Below are the code and all the weights of a small trained network. Each question names an input and a class and asks about switching units off, where a switched-off unit gives its printed mean instead of its output.

import numpy as np


def w(rows, s, z=0):
    codes = np.array(rows[::2]) - 128.0
    scale = np.full(codes.shape[1], s)
    scale[-1] = z or s
    return codes * scale


def f(y):
    return np.maximum(y, 0)


def log_softmax(a):
    a = a - a.max(-1, keepdims=True)
    return a - np.log(np.exp(a).sum(-1, keepdims=True))


def net(x, mask):
    res = np.array(x, float).reshape(1, 6) / 4 @ E
    y = f(res @ A[0][:, :-1].T + A[0][:, -1])
    res = res + np.where(mask, y, B[0][:, -1]) @ B[0][:, :-1]
    return log_softmax(res[-1] @ U[:, :-1].T + U[:, -1])


A, B = {}, {}
E = w([
[122,179,160,127,172],'x0',
[121,165,154,129,160],'x1',
[75,183,46,224,102],'x2',
[250,190,62,79,139],'x3',
[121,97,106,131,102],'x4',
[164,57,2,140,238],'x5',
],0.0084)
A[0] = w([
[99,103,120,140,81,226],'n1',
[154,88,104,148,182,82],'n2',
[140,153,157,133,30,96],'n3',
[15,222,4,114,119,26],'n4',
[166,97,117,133,75,195],'n5',
[130,142,167,123,52,158],'n6',
[195,78,97,136,149,95],'n7',
[86,134,120,123,134,145],'n8',
[138,155,182,118,122,142],'n9',
[77,121,135,150,123,197],'n10',
[212,117,132,73,105,135],'n11',
[112,135,99,144,96,153],'n12',
[146,165,143,189,71,83],'n13',
[112,229,138,92,144,253],'n14',
[102,167,123,90,75,70],'n15',
[120,101,92,124,168,78],'n16',
[136,127,106,200,133,67],'n17',
[109,89,153,90,133,145],'n18',
[108,96,164,185,107,221],'n19',
[164,145,175,115,52,91],'n20',
[202,190,64,118,63,164],'n21',
[121,184,91,228,100,122],'n22',
[142,174,133,115,37,79],'n23',
[145,98,97,173,146,115],'n24',
[98,113,54,89,183,88],'n25',
[76,84,163,157,125,182],'n26',
[152,181,84,199,89,112],'n27',
],0.011,0.0031)
B[0] = w([
[142,83,143,155,188,198],'n1',
[57,207,102,110,135,205],'n2',
[68,166,71,115,152,208],'n3',
[179,153,160,40,95,228],'n4',
[150,89,123,190,190,189],'n5',
[98,175,97,158,155,207],'n6',
[114,193,96,123,102,223],'n7',
[182,118,191,154,108,155],'n8',
[94,90,93,123,141,178],'n9',
[181,100,151,169,148,191],'n10',
[238,134,144,94,104,226],'n11',
[135,19,184,107,191,172],'n12',
[38,122,63,50,81,182],'n13',
[156,75,100,164,231,208],'n14',
[69,180,91,95,127,168],'n15',
[43,189,86,69,97,186],'n16',
[126,168,124,71,82,170],'n17',
[188,85,206,114,114,173],'n18',
[133,142,135,229,167,205],'n19',
[45,149,71,87,90,197],'n20',
[226,155,159,242,158,254],'n21',
[177,3,219,37,96,223],'n22',
[64,142,62,149,84,196],'n23',
[61,164,92,154,108,189],'n24',
[61,154,99,82,82,219],'n25',
[225,140,152,217,66,209],'n26',
[166,20,190,95,99,208],'n27',
],0.0055,0.0081)
U = w([
[3,186,5,80,90,31],'0',
[187,74,157,51,79,174],'1',
[167,97,59,176,148,253],'2',
[223,124,109,213,116,23],'3',
],0.0077,0.0024)

Each question gives the input, the list of numbers given to net, and the class t.
The units are the neurons (one row each of A and B). Each row of codes is followed by its name. A weight is (code - 128) times the scale printed after its matrix; where a second scale follows, it is the last column's (A, B and U).
mask holds one flag per neuron, in row order. A switched-off neuron (its flag False) gives its mean, the last column of its row in B, instead of its output. The means were averaged over made-up inputs and are rounded, as every weight is.
A unit's drop is (log p(t) with every unit on - log p(t) with that unit switched off) / (log p(t) with every unit on - log p(t) with every unit switched off).
The circuit of an input: a set's keep is (log p(t) with only the set's units on - log p(t) with every unit switched off) / (log p(t) with every unit on - log p(t) with every unit switched off). Starting from the 12 units with the biggest drops (on a tie, the unit counted first), units are removed one at a time, each time the one whose removal leaves the highest keep (on an exact tie, the one counted first), for as long as the keep stays at least 0.8.
units of the circuit, in order: the units of the circuit, biggest drop first
most important unit: the unit with the biggest drop
top k neurons: the k neurons with the biggest drops, biggest first
drop when u is switched off: that unit's drop, to one decimal
input [-5,-5,8,4,-4,5], class 1: units of the circuit, in order : n22, n4
input [4,7,-2,-7,-6,7], class 0: most important unit : n21
input [-2,4,0,-8,6,-1], class 3: units of the circuit, in order : n26, n19
input [-5,0,5,3,7,0], class 1: units of the circuit, in order : n22, n27
input [0,-5,-6,8,5,-2], class 3: top 2 neurons : n21, n22
input [5,-5,3,-6,-3,6], class 0: units of the circuit, in order : n21, n16
input [7,-8,8,-2,-3,-7], class 1: top 2 neurons : n22, n27
input [0,3,8,-8,6,6], class 1: top 2 neurons : n22, n4
input [0,6,5,-8,6,-4], class 3: top 3 neurons : n26, n19, n10
input [2,-8,7,-6,-4,4], class 1: top 2 neurons : n22, n4
input [8,1,8,-3,-7,-6], class 1: drop when n27 is switched off : 0.2
input [1,5,-1,-5,2,-2], class 3: drop when n22 is switched off : 0.1
input [4,3,4,7,-7,-7], class 0: drop when n13 is switched off : 1.1
input [3,8,0,-4,7,1], class 3: most important unit : n26
